(in the rows, 128 means zero)
Each row is followed by its class.
[135 180 121 137 144 196  80 124 132 121 141  77 174 107 127 214 125  91
 126 118 156 116 127 142 142 151 165 114  83 109 134 128 143  97  85 137
 135  87 125 171 108 102 123 114 143 124]  Q678
[127 140 115 113 110 174 114 120 141 107 133 101 180 111 109  98 134 106
 143 114 139 132 130 101 136 107 135 122  89 136 133 131 123 119 116 132
 106 117 133 141  91 131 137 124 145 111]  Q48
[121 154 107 126 143 175 102 121 127 108 134  89 167 106 125 169 136  98
 147 123 146 122 127  79 145 132 145 119  91 118 132 132 148  94 108 136
 112 110 125 157  97 122 114 125 149  87]  Q942
[115 149 105 117 134 178  94 123 158  97 125  74 160  74 133 206 125  98
 146 128 139  93 124 125 144 114 171 106 100 159 134 136 131 110  97 125
 165 106 131 143 108 111 142 114 143 129]  Q160
[132 108 136 138 132 149 105 120 134 141 125 116 164 112 101 156 138 108
 128 106 136 145 129 119 153 119 141 128 104 134 149 116 112 114 102 126
 127  99 133 178 130 142 134 136 136 120]  Q221
[128 124 125 120 139 168 117 119 147 104 135  95 174 110 106 102 130 104
 148 128 118 110 129  77 134  86 160 121  97 147 109 124 135 116 119 127
 124 122 109 128 100 143 130 123 129 123]  Q48
[119 145 129 108 127 177 110 120 135 102 151  87 177 107 128  53 114 102
 137 121 137 129 136  87 136 134 152 119  90 140 145 127 145 105 109 138
  96 111 121 149  89 144 132 120 134 110]  Q942
[125 101 115 112 117 135 118 125 147 137 126 100 196  92  95 121 132 105
 114 111 135 130 134  99 132 116 170 150  89 169 122 114 125 129 106 128
 116 111 113 164 161 197 137 138 122 123]  Q221
[136 189  96 129 132 176  77 126 143 113 132  75 178  86 140 228 134 103
 142 121 148 111 143 140 141 111 164 112  68 138 131 131 136  99  90 134
 142 117 116 169 129 113 154 134 139 125]  Q678
[124 138 110 115 123 141  94 124 148 123 132 101 180  93 147 187 133 105
 123 125 157 131 140 130 135 138 182 133  73 145 127 126 142 131  94 129
 114 107 120 178 150 151 152 110 125 121]  Q221
[130 108 125 122 130 179 114 122 140 121 131  71 155 100 119 252 162 117
 132 134 134 118 161 131 149 106 170 123  74 137 124 106 144 126 115 134
 153 114 116 144 140 110 134 122 113 140]  Q24
[121 145 109 103 125 164 108 120 138 122 132  76 165 101 106 132 136 107
 146 129 122 117 129 102 137 107 155 114  81 138 108 122 145 127 117 146
 136 118 121 149 112 143 131 126 136 130]  Q160
[132 103 114 110 147 176 120 119 120 112 135  95 178 120  97  70 134 105
 143 106 130 134 132  95 135 113 139 115  88 140 150 127 133 117 122 119
 101 106 119 154 105 139 118 127 145 117]  Q48
[137 180 120 134 142 189  56 108 135 106 134  83 141  85 135 252 147  97
 147 109 160 122 145 132 150 134 166 112  84 109 132 132 143 110  98 130
 169  99 118 183 136  96 107 134 133 127]  Q678
[121 194 113 115 132 183 109 115 143 124 132  86 165  97 124 237 140 109
 154 118 146 114 128 144 133 112 171 117  63 138 106 128 135 106 125 144
 148 114 122 149 108 119 135 120 136 124]  Q24
[135 172 126 135 134 160  98 136 140 125 120  83 179  91 135 239 178 110
 124 123 153 113 132 131 139 161 176 121  79 126 118 124 139 117  98 120
 135  96 127 168 126 127 139 126 131 138]  Q678
[147 156  83 129 156 173  81 133 148 121 132  95 166 100 133 232 129 108
 139 121 149 125 140 127 150 141 181 127  86 122 133  81 125 106  87 131
 154 101 140 173 131 118 128 124 138 125]  Q587
[132 131 100 113 133 162 100 110 146 108 141  87 178 108 110  79 124  89
 150 113 150 135 120  79 134 115 156 118 101 144 133 119 124 105  88 147
 111 117 124 158 114 145 121 119 126 112]  Q942
[127 167 110 109 133 186  94 124 139  98 150  76 174  94 114 171 127 103
 154 111 165 113 113 102 129 109 172 123  89 126 132 135 162 108  97 142
 121 112 119 160 107 126 132 126 139 122]  Q160
[136 167 109 117 133 166  98 114 130 138 135  91 106  99 132 204 133 105
 142 126 148 126 137 114 143 160 161 122  75 129 124 112 129 123 102 138
 120 113 112 162 137 140 117 167 119 130]  Q678
[125 127 108 113 126 167 125 118 145  86 166  91 187 103  97 113 128  98
 132 120 128 141 133  87 126  97 156 132  68 151 133 127 128 124 124 194
 122 122  93 160 116 152 118 125 135 112]  Q48
[127 139 105 127 132 172  97 149 145 132 122  93 128  89 117 181 141 118
 123 121 150 110 118 112 139 110 159 139  93 168 133 133 133 115 116 136
 124 123 102 163 136 145 161 135 123 120]  Q221
[133 186  90 123 140 159  88 129 146 113 145  88 162  92 144 241 131  98
 113 134 158 114 137 123 135 133 178 122  85 126 130  75 151 120  89 139
 161 104 115 175 120 125 137 120 133 131]  Q678
[117 154 111 118 138 186 104 116 128 108 141 110 181 112 135  91 128  96
 145 114 127 144 131  67 136 137 156 145  87 141 134 129 135 101  98 130
  99 114 115 147 105 149  90 118 137 115]  Q942
[136 149 102 123 137 165  99 130 143 114 121  99 171  84 128 252 146 105
 161 106 136 107 144 132 141 124 185 110  74 138 126 128 139 131 102 116
 164 130 121 151 148 124 139 131 127 121]  Q587
[135 160 102 158 134 170 132 110 141 122 127 104 173  89 131 224 139 124
 128 107 138 131 135 124 137 131 164 108  72 145 130 121 120 125 111 125
 134 116 115 140 129 120 124 128 128 122]  Q587
[131 142 122 129 124 153 105 127 144 138 130  84 161 103 123 234 130 119
 139 135 142 117 145 136 143 117 172 127  82 131 136 117 142 128  89 122
 147 114 123 172 166 124 123 131 127 139]  Q587
[128 140 110 118 129 185 130 123 154 101 129  98 168  93  92 124 128 104
 153 130 123 125 120 110 133  98 146 121  85 142 179 138 127 100 132 140
 117 118 121 153  87 127 116 113 133 128]  Q48
[135 159 111 111 144 171  90 130 143  93 130  74 164 101 135 162 134 100
 147 122 147 104 125 109 142 113 176 101  80 118 158 104 153 109  90 120
 142 133 132 159 103 132 128 122 126 126]  Q160
[179 197 112 122 147 222  99 125 148 108 128 114 135  90 143 252 133 103
 163 101 147 128 129 150 146 136 157  73  71 119 157 143 122  77  98 118
 160  94 115 161  88  80 113 132 170 120]  Q576
[145 157 123 122 134 163 157 130 151 111 118 110 164 110 133 252 135 116
 139 113 134 121 154 133 142 123 168 114  81 140 124 135 143 124 107 124
 175 117 117 159 146 124 131 131 135 126]  Q587
[136 149 128 124 122 157  96 112 135 126 138  75 170  95 130 196 133 108
 123 113 162 118 146 102 158 142 173 127  80 131 133 114 149 130 105 133
 129  96 124 172 149 127 104 133 125 120]  Q678

Each row is followed by its class.
[125 139 127 130 115  86 141 136 140 144 129 185 157 188 154 125 117 132
  94 111 125 120 117 129 236 132 138 168 156 170 126 138 134  85 125 118
 158 126  63 132 145 104 149 132 115 129]  Q369
[138 133 122 109 159 169 113 112  95 117 128  81 113  63 101 128 138 142
 165 137 120 109 145 142  20 135 154  87  93 138 128 103 124 148  93 143
 120 119 167 112 108 130 101 124 140 112]  Q585
[138 130 134 137 143 100 133 126 112 133 136 111 134 188 143 131 109 130
 139 125 132 101  77 130 198 160 106 133 100 128 139 144 123 121 174 125
 146 172  94 125 143 177 156 137 127 134]  Q945
[132 128 128 115 103 124 128 161 102 134 127 204 162 163  89 121 117 134
  66 128 134 150 153 110 236 112 153 149 138 143 143 139 147 118  84 130
 137  58  83 123 139  56 137 132 123 117]  Q590
[132 132 131 126 130 124 132 136 134 128 136 152 157 159 123 126 120 131
 108 134 130 116 102 125 216 132 134 124 114 144 140 133 136 119 133 119
 135 120  98 114 142 126 149 133 124 121]  Q945
[128 129 131 140 126 124 128 128 104 119 137 126 113 163 111 128 112 134
 121 134 129 140 119 125 168 143 118 133 128 124 117 142 125 153 142 147
 103 141 123 144 129 162 148 131 120 131]  Q913
[137 134 126 109 131 125 125 152 116 121 135 153 135 173 151 115 127 122
 107 125 125  89 121 129 197 101 122 138 130 155 141 132 133 139  88 134
 135 122 110 121 152 152 129 133 121 113]  Q585
[131 125 133 141 118 107 132 142 122 137 127 150 128 170 112 125 103 127
 114 132 138 136 106 122 207 142 115 161 146 120 132 152 128 145 142 150
 126 150 113 140 127 146 154 128 125 134]  Q913
[126 125 129 133 103  67 134 150 127 147 126 150 114 213 141 134  95 135
 115 118 133 118 139 125 236 143 114 189 156 129 127 154 122 123 143 147
 174 152  75 154 139 134 145 130 131 134]  Q913
[134 133 125 112 138 142 120 137 102 117 126 132 123 133 125 121 126 124
 132 131 128 104 131 132  89 116 134 123 119 138 132 123 131 148  97 144
 116 110 137 124 132 149 121 129 126 122]  Q585
[136 137 131 130 139 135 130 121  99 119 134 138 148 144 113 129 129 134
 113 131 122 127 104 133 150 141 141 107 111 151 128 125 141 130 130 128
 112 121 106 117 136 142 146 131 117 122]  Q945
[129 120 128 112 133 166 121 129 132 107 125 111 109  76 126 130 150 114
 153 139 125 135 158 131  27 105 134  77 114  98 118 100 130 132 119 113
  83  78 173 114 120 132 103 123 141 125]  Q590
[114 126 131 146 110 107 139 127 146 130 129 123 126 152 141 135 121 139
 102 124 127 160 149 118 236 139 117 151 150 133 127 141 134 109 154 120
 146 143 103 139 131 101 138 129 120 135]  Q913
[127 126 123 112 117 130 125 143 127 121 125 142 116 140 136 126 135 120
 116 130 126 123 152 124 180 103 127 127 137 127 124 121 132 127 107 127
 123  98 127 129 132 128 120 126 135 125]  Q590
[141 133 128 122 154 133 125 114 118 130 129 102 133 119 137 129 130 125
 153 129 127  91 101 138  20 138 127 120 109 143 136 128 126 142 122 134
 138 168 141 122 118 163 121 129 129 124]  Q369
[135 125 128 104 116 106 131 158 118 124 134 160 122 182 145 131 119 123
 123 123 129  99 160 128 236 107 131 139 131 135 124 124 131 105  98 123
 148  84  95 129 147 125 122 130 140 121]  Q590
[124 134 126 140 126 113 136 112 138 141 129 129 142 118 130 129 124 142
 116 122  99 145 123 131 135 147 140 136 140 155 122 130 126 105 138 122
 148 146 111 132 119  93 136 129 117 128]  Q369
[137 135 127 125 121 133 127 137  95 134 124 190 166 129  80 120 114 139
  92 130 130 146 126 128 193 137 173 128 128 161 126 124 145 118  91 135
 119  78  97 117 123  78 141 130 121 119]  Q945
[127 141 125 125 113 115 139 142 104 133 129 205 170 162 108 119 119 143
  67 127 118 147 138 127 236 126 168 148 151 188 123 126 144 106  82 129
 137  83  70 125 136  67 145 130 107 118]  Q945
[134 142 127 112 115  87 130 157 131 131 129 188 120 232 174 116 110 113
 110 116 129  73 115 131 236  93 110 186 163 147 136 148 128 143  94 150
 140 134  93 144 163 189 140 132 118 125]  Q585
[135 139 125 108 130 108 124 145 129 126 129 138 113 177 166 124 123 118
 140 128 129  73 124 135 142 104 108 152 138 128 132 134 122 142 105 141
 145 142 121 134 144 177 121 131 134 125]  Q585
[141 123 131 115 125 124 123 142 134 133 124 166 128 144 140 126 133 104
 149 128 131 102 109 134 127 117 131 122 130 104 121 119 129 120 124 121
 110  96 131 119 133 161 129 123 140 128]  Q590
[122 117 123 115 111 107 130 157 143 125 125 139 112 172 155 128 128 115
 126 123 131 113 156 119 236 104 109 142 140 100 124 129 129 113 131 121
 145 114 112 133 146 130 122 126 140 131]  Q590
[132 140 128 139 134 121 136 118 133 145 134 144 175 126 127 127 120 136
 116 120 127 131  97 130 138 151 144 132 127 157 130 131 130 100 142 116
 149 147 100 121 125 105 143 130 119 126]  Q369
[122 134 128 136 130 116 136 123 142 139 136 118 151 141 147 126 124 138
 105 121 129 128 111 121 178 132 116 147 130 147 145 144 128 121 142 121
 165 181 112 131 137 110 137 134 118 133]  Q369
[138 141 126 128 145 115 131 116 113 131 135 115 144 150 150 125 120 138
 132 120 124  89  97 138  76 142 126 140 123 166 140 137 122 137 125 134
 155 172 109 124 131 157 132 142 120 122]  Q369
[138 130 130 121 124  89 135 139 130 147 132 159 151 179 143 129 114 126
 125 114 132 103 110 132 236 138 138 150 146 143 129 133 128 100 139 121
 157 127  79 127 136 126 143 131 130 131]  Q945
[132 135 133 136 128 107 134 128 112 115 133 134 113 207 157 130 113 119
 126 126 128 103  93 132 200 135 103 139 135 142 122 144 127 144 150 143
 102 155 106 141 147 212 155 134 112 132]  Q913
[133 127 128 138 144 143 126 107 114 136 133 109 143  92  94 129 121 143
 139 133 129 136 107 135  20 160 142 113 107 139 135 130 123 139 131 138
 123 147 136 122 106 122 134 127 128 125]  Q945
[140 123 134 110 112  99 127 171 111 130 126 189 131 223 136 127 111 106
 105 124 134  99 129 122 236 106 124 149 133 123 130 136 134 117 116 128
 133  82  81 127 157 149 144 139 135 127]  Q590
[124 126 129 122 118 141 121 148 111 119 126 131 128 125 100 129 129 136
 100 139 129 150 168 111 224 112 129 129 123 116 139 133 134 139 110 134
 131 103 129 125 133  90 121 130 131 124]  Q590
[134 142 131 135 146 128 130 119 105 123 136 128 151 167 138 124 115 127
 118 128 131 100  70 131 113 142 113 126 105 150 145 144 133 149 139 137
 125 173 112 124 144 184 152 137 113 123]  Q945
[132 132 122 111 126 118 126 150 128 120 129 136 113 176 169 122 124 114
 124 122 128  80 127 126 166  94 101 155 138 135 138 140 125 152 100 142
 139 145 124 136 150 180 124 131 122 126]  Q585
[139 132 131 130 135 112 129 127 124 154 128 160 170 125 110 128 117 135
 131 121 134 118 108 135 128 154 158 133 119 147 129 125 129  96 128 119
 159 126 100 117 118  90 141 139 134 125]  Q945
[135 126 129 134 124 107 129 133 122 154 125 159 161 124  96 133 109 138
 123 123 135 135 112 129 171 156 150 144 122 133 132 129 127  94 136 127
 160 123  96 122 118  84 140 124 134 128]  Q945
[130 131 130 125 117  96 136 152 132 151 130 171 156 177 135 124 105 127
  99 120 137 113 112 120 236 126 125 174 140 134 143 149 130 121 117 137
 170 143  85 135 143 113 141 131 126 127]  Q945
[124 133 128 128 111 101 129 150 111 130 124 154 111 187 122 126 102 136
 107 127 127 131 147 122 236 126 120 167 150 137 130 144 127 133 113 155
 134 122  99 149 137 136 138 131 125 126]  Q913
[138 129 132 129 136 142 122 130  98 123 132 144 146 142 105 129 119 128
 117 127 128 127  93 127 134 138 134 112 105 132 131 130 132 143 129 131
 103 117 126 126 132 146 145 131 123 122]  Q945
[126 128 129 134 127 116 137 119 149 148 130 134 161 102 127 132 132 134
 125 117 130 136 124 130 131 142 147 135 129 140 128 125 129  86 141 110
 163 135 107 115 119  76 129 126 129 131]  Q369
[136 134 128 131 138 123 131 125 103 141 133 134 150 135 106 128 114 145
 122 125 132 122 114 130 135 154 145 129 112 152 137 128 128 124 126 135
 144 138 102 122 126 114 144 130 130 124]  Q945
[128 130 126 142 150 171 127  94 109 121 131  79 142  33  83 130 137 151
 135 143 125 163 128 133  20 155 154  85  97 144 130 113 128 134 127 125
 113 135 164 111  94  86 118 128 124 117]  Q369
[133 126 128 112 117 117 131 146 143 134 129 167 144 149 149 127 134 115
 124 120 127 108 127 125 221 109 132 135 136 126 131 123 133 101 117 109
 146  99 108 121 141 114 124 129 135 126]  Q590
[129 135 127 120 127 106 129 139 138 129 129 134 119 169 160 126 124 122
 126 122 126  98 136 128 191 115 109 154 142 134 130 136 125 128 119 135
 145 141 118 138 143 153 123 131 126 129]  Q585
[131 128 129 132 140 110 130 123 115 131 132 102 126 149 129 134 115 145
 130 126 131 115 131 130 148 152 127 133 120 144 138 132 120 124 139 130
 161 158 105 125 127 126 133 131 132 126]  Q369
[130 124 129 127 114 127 127 142 125 120 121 161 115 156 127 124 121 112
 126 132 130 136 120 124 193 117 124 128 142 106 118 129 133 138 132 135
  86  99 126 135 134 159 141 128 128 132]  Q590
[131 133 127 119 124 115 125 147 119 129 124 145 111 170 138 122 114 124
 121 125 130 104 133 128 179 115 116 163 144 128 134 139 126 148 105 156
 138 134 120 143 135 154 127 129 125 125]  Q585
[127 136 123 120 126 113 127 140 136 142 128 138 137 132 138 125 124 135
 115 120 129 115 143 127 156 117 130 156 139 143 140 135 126 122 104 137
 166 137 117 130 128  98 114 128 125 123]  Q585
[128 135 125 113 127 125 124 137 134 128 122 147 119 135 146 121 130 123
 129 127 124 103 144 135  96 102 134 143 152 144 126 124 130 139  88 144
 130 119 135 132 129 140 114 126 125 121]  Q585
[131 135 130 110  96  83 132 188 112 136 130 211 127 236 152 114  96 116
  68 119 133  90 136 114 236  87 104 205 164 143 147 163 138 149  82 160
 159 115  67 149 177 153 148 136 119 124]  Q590
[131 123 127 126 116  68 136 139 174 182 123 154 150 144 151 135 116 125
 152 107 138 101 132 134 199 138 138 181 153 117 122 136 115  72 140 117
 217 144  91 140 121  78 120 122 151 135]  Q369
[135 131 128 116 127 111 130 140 119 121 125 149 113 178 152 126 123 117
 130 124 125  93 125 133 184 115 123 137 141 142 120 127 125 127 114 133
 123 115 111 134 142 170 132 126 134 126]  Q585
[127 121 129 118 119 123 125 135 139 117 125 130  96 150 151 131 134 113
 143 129 126 110 143 128 166 108 114 124 139 106 117 123 126 132 128 125
 101 108 140 133 142 163 122 125 133 129]  Q590
[132 134 118 105 131 146 123 135 108 118 125 154 138 105 115 123 140 134
 113 132 127 120 157 130 115 103 160 111 122 154 127 107 141 123  72 130
 125  75 127 117 123  95 110 126 128 112]  Q585

Each row is followed by its class. Each block has new classes.
[123 131 108 152 127 137 133 124 138 133 123 138 108 126 115 126 143 137
 149 124 128 124 120 119 120 125 132 146 111 137 141 130 129 138 132 108
 130 108 138 113 122 124 131 119 121 134]  <60>
[132 147 144 102 123 118 134 120 144 132 111 116 127 106 126 116 140 120
 130 151 142 125 109 124 135 131 122 119 153 139 133 139  99 102 130 112
 132 153 149 137 107 110 137 110 145 142]  <60>
[134 130 131 114 129 126 132 131 129 127 127 129 121 126 134 120 125 122
 137 130 126 129 116 128 131 128 131 129 135 134 124 139 120 123 126 123
 132 137 134 129 119 109 130 129 133 134]  <65>
[121 121  96 148 134 144 124 130 137 130 124 150  99 139 116 131 124 134
 166 109 116 115 112 125 121 121 137 160  99 120 135 139 129 146 133 116
 128 120 132 104 122 119 133 132 111 128]  <65>
[122 124  91 159 130 145 135 133 136 137 123 151 100 138 119 130 133 137
 160 114 117 116 120 118 122 125 141 157 100 123 142 132 129 146 129 117
 124 121 132 108 124 116 128 118 122 127]  <65>
[120 131 106 149 128 135 131 127 138 127 127 143 109 128 116 126 133 127
 149 119 123 118 118 125 119 119 133 147 109 131 137 135 130 141 132 118
 128 124 136 116 120 117 132 122 121 131]  <60>
[123 115 105 166 123 144 131 124 118 125 147 132 138 142 112 132 148 132
 118 126 137 125 157 114 121 128 137 138 111 126 132 109 157 152 124 147
 123  96 116 119 145 161 113 131 130 115]  <60>
[120 133 109 145 131 133 134 119 141 130 123 135 108 123 109 121 148 129
 141 133 135 119 120 116 119 121 134 144 124 134 141 127 126 139 132 114
 130 126 138 120 119 130 133 114 134 139]  <60>
[131 114 127 128 136 134 126 141 121 122 132 135 128 135 140 133 112 130
 126 111 120 137 139 144 133 130 133 129 122 119 117 131 136 139 125 138
 122 123 114 133 142 119 122 146 115 118]  <65>
[132 126 129 119 130 129 129 134 132 131 130 128 129 130 136 129 123 127
 130 124 128 128 121 132 134 131 130 127 132 129 123 132 127 122 125 131
 126 131 127 134 127 106 130 136 131 128]  <65>
[127 134 110 146 125 136 135 121 137 133 119 136 112 122 115 124 153 132
 146 137 135 124 120 112 124 124 136 148 121 138 137 124 130 139 126 121
 131 125 144 116 119 130 130 112 132 137]  <60>
[119 147 128 117 117 126 139 120 139 136 114 126 124 106 117 117 153 127
 132 156 136 128 115 120 134 124 124 137 146 146 141 130 110 119 129 114
 143 142 150 130 110 120 136 108 143 143]  <60>
[121 127 106 143 127 134 130 128 134 131 123 142 110 127 116 120 139 131
 150 125 132 120 121 120 123 124 135 148 113 125 139 129 131 137 131 124
 129 123 130 116 121 132 129 124 123 133]  <60>
[135 141 151  91 122 116 114 127 134 130 120 120 131 114 139 121 127 119
 123 141 126 128 113 134 141 130 120 114 153 135 123 135 100 107 131 117
 135 147 140 142 115 109 131 124 137 144]  <60>
[135 134 130 114 121 126 132 130 138 133 122 125 117 121 131 125 127 125
 139 133 131 127 109 125 140 128 129 128 142 130 131 140 109 116 130 122
 129 147 141 131 114 101 140 122 139 140]  <65>
[122 138 108 142 123 138 133 121 144 129 116 137 111 117 109 127 151 124
 148 139 137 129 115 114 123 123 134 149 120 140 150 131 125 134 132 111
 134 129 148 115 109 124 128 109 137 141]  <60>
[124 143 121 137 116 128 136 116 136 130 118 127 125 120 110 121 163 117
 100 148 145 127 123 113 128 123 128 137 134 147 148 126 126 133 128 126
 132 129 143 127 112 137 132 102 148 135]  <60>
[135 134 131 120 125 129 123 128 135 130 120 124 125 120 131 123 132 127
 133 137 142 128 115 128 139 128 123 128 146 132 131 137 109 115 131 121
 129 145 139 135 116  98 133 119 133 138]  <65>
[128 142 117 137 120 126 132 119 150 131 112 129 116 108 115 121 157 129
 144 149 139 126 113 112 137 126 130 136 132 143 146 129 106 127 129 119
 130 136 146 128 109 120 130 102 147 150]  <60>
[135 129 130 111 133 128 132 136 134 130 122 127 122 123 136 130 124 121
 136 131 129 129 115 129 139 128 134 130 144 129 127 137 109 119 133 121
 129 142 135 132 118 105 128 126 133 134]  <65>
[128 122 101 142 134 139 127 136 137 128 126 148  96 135 126 128 118 134
 161 107 124 118 115 124 124 124 135 157  99 121 135 134 127 140 136 117
 127 127 131 111 116 108 133 134 112 129]  <65>
[124 119  94 154 134 143 129 137 132 124 128 139 106 142 125 133 121 136
 155 103 117 120 119 120 118 121 140 154  96 119 135 138 139 147 130 125
 125 136 128 111 122 115 129 139 110 127]  <65>
[133 135 146  95 129 116 130 135 130 130 127 114 134 117 137 131 123 123
 121 138 125 134 124 133 135 131 124 114 149 135 131 133 111 110 127 117
 130 145 132 138 127 114 131 126 136 136]  <60>
